Below is a small trained network, with its code and all its weights. Each question gives an input and a class and asks what happens when units are switched off, that is, made to give their printed mean instead of their output.

import numpy as np


def w(rows, s, z=0):
    codes = np.array(rows[::2]) - 128.0
    scale = np.full(codes.shape[1], s)
    scale[-1] = z or s
    return codes * scale


def f(y):
    return y / 2 * (1 + np.tanh(0.7978845608 * (y + 0.044715 * y**3)))


def log_softmax(a):
    a = a - a.max(-1, keepdims=True)
    return a - np.log(np.exp(a).sum(-1, keepdims=True))


def net(x, mask):
    res = np.array(x, float).reshape(1, 7) / 4 @ E
    y = f(res @ A[0][:, :-1].T + A[0][:, -1])
    res = res + np.where(mask, y, B[0][:, -1]) @ B[0][:, :-1]
    return log_softmax(res[-1] @ U[:, :-1].T + U[:, -1])


A, B = {}, {}
E = w([
[170,228,120,117,158,68,178,133,80,134,116,101],'x0',
[145,105,242,119,69,152,86,129,49,95,81,105],'x1',
[199,112,118,87,128,81,127,154,100,71,165,77],'x2',
[63,140,89,127,142,63,11,156,83,71,94,173],'x3',
[88,66,149,113,86,118,86,108,163,121,147,114],'x4',
[35,56,196,113,133,127,197,138,60,77,64,196],'x5',
[107,67,104,105,48,79,182,102,116,183,65,67],'x6',
],0.011)
A[0] = w([
[158,201,80,156,145,151,163,122,110,131,202,83,137],'N0',
[106,135,75,143,142,120,254,152,109,106,33,121,143],'N1',
[63,175,67,88,125,138,156,194,122,127,151,141,110],'N2',
[160,97,112,165,138,135,148,98,165,150,221,126,254],'N3',
[110,70,127,111,127,152,211,85,167,202,158,106,161],'N4',
[155,77,111,79,104,167,228,111,227,156,80,122,162],'N5',
[129,115,112,173,139,126,180,76,151,177,151,82,48],'N6',
[123,129,84,111,184,163,169,125,140,25,73,145,101],'N7',
[160,168,10,145,170,136,120,174,199,148,194,146,163],'N8',
[101,85,132,102,207,142,143,190,114,85,214,203,170],'N9',
[136,178,179,225,168,190,181,111,125,117,103,155,100],'N10',
[194,135,194,88,84,116,165,170,88,67,156,34,181],'N11',
[152,140,202,176,151,200,149,128,84,159,109,194,148],'N12',
],0.01,0.0066)
B[0] = w([
[56,101,129,103,182,140,90,135,83,84,99,148,209],'N0',
[178,195,83,178,129,42,113,127,79,195,162,105,211],'N1',
[214,175,77,175,144,65,90,86,51,141,180,141,166],'N2',
[104,141,77,123,147,106,176,145,99,111,130,88,217],'N3',
[90,100,158,255,108,149,188,61,117,59,161,67,222],'N4',
[124,126,63,168,135,203,143,88,85,97,194,117,228],'N5',
[179,89,86,225,115,111,158,63,106,157,175,87,175],'N6',
[139,141,133,57,107,150,176,158,64,144,83,119,167],'N7',
[50,204,90,169,192,46,31,117,86,186,186,145,251],'N8',
[203,101,141,72,197,158,139,133,95,64,131,142,211],'N9',
[89,131,145,148,130,165,130,83,109,59,137,102,187],'N10',
[164,174,103,109,229,122,102,213,97,125,143,199,240],'N11',
[36,125,131,207,185,118,87,72,107,104,91,101,205],'N12',
],0.0096,0.015)
U = w([
[137,209,97,123,173,111,115,156,150,130,164,132,223],'0',
[153,111,117,162,100,180,219,86,170,124,141,66,35],'1',
[160,167,137,38,66,203,183,87,250,152,69,109,2],'2',
[59,73,123,158,60,109,82,152,119,166,73,157,52],'3',
[26,66,143,173,117,142,97,76,129,86,124,115,231],'4',
[218,106,138,58,155,118,108,150,123,93,114,146,118],'5',
],0.011,0.0077)

Each question gives the input, the list of numbers given to net, and the class t.
The units are the neurons (one row each of A and B). Each row of codes is followed by its name. A weight is (code - 128) times the scale printed after its matrix; where a second scale follows, it is the last column's (A, B and U).
mask holds one flag per neuron, in row order. A switched-off neuron (its flag False) gives its mean, the last column of its row in B, instead of its output. The means were averaged over made-up inputs and are rounded, as every weight is.
A unit's drop is (log p(t) with every unit on - log p(t) with that unit switched off) / (log p(t) with every unit on - log p(t) with every unit switched off).
The circuit of an input: a set's keep is (log p(t) with only the set's units on - log p(t) with every unit switched off) / (log p(t) with every unit on - log p(t) with every unit switched off). Starting from the 12 units with the biggest drops (on a tie, the unit counted first), units are removed one at a time, each time the one whose removal leaves the highest keep (on an exact tie, the one counted first), for as long as the keep stays at least 0.8.
units of the circuit, in order: the units of the circuit, biggest drop first
most important unit: the unit with the biggest drop
top k neurons: the k neurons with the biggest drops, biggest first
drop when u is switched off: that unit's drop, to one decimal
input [1,4,-1,4,-3,1,6], class 0: units of the circuit, in order : [N4]
input [1,6,5,4,-4,-2,5], class 5: units of the circuit, in order : [N8; N12]
input [2,-2,-6,-2,-8,0,1], class 4: top 2 neurons : [N11; N10]
input [7,5,8,-5,4,-5,1], class 5: top 3 neurons : [N8; N1; N12]
input [6,8,-7,3,-5,0,2], class 4: top 2 neurons : [N12; N10]
input [4,-4,8,8,0,5,2], class 5: units of the circuit, in order : [N8; N9]
input [-6,4,-5,5,-8,8,5], class 3: top 3 neurons : [N4; N1; N5]
input [0,-2,-2,-1,-4,7,-8], class 4: top 3 neurons : [N12; N10; N11]
input [-4,-4,-2,-7,-5,0,1], class 4: top 2 neurons : [N8; N0]
input [-7,1,-1,6,-1,0,3], class 3: top 4 neurons : [N4; N5; N12; N10]
input [-3,-4,2,-4,-6,-3,3], class 4: top 3 neurons : [N4; N8; N11]
input [7,-2,-6,-5,-2,-7,-2], class 4: top 3 neurons : [N0; N11; N10]
input [-4,-6,-2,4,8,1,-2], class 0: top 2 neurons : [N4; N12]
input [2,5,1,3,3,5,7], class 5: most important unit : N8
input [-2,-7,7,1,2,7,3], class 1: top 2 neurons : [N8; N11]
input [-1,-3,2,-1,8,5,-5], class 5: drop when N9 is switched off : 0.2
input [3,-8,6,-4,-1,5,7], class 1: drop when N4 is switched off : 1.1
input [-6,4,4,3,6,6,-7], class 5: drop when N9 is switched off : 0.4
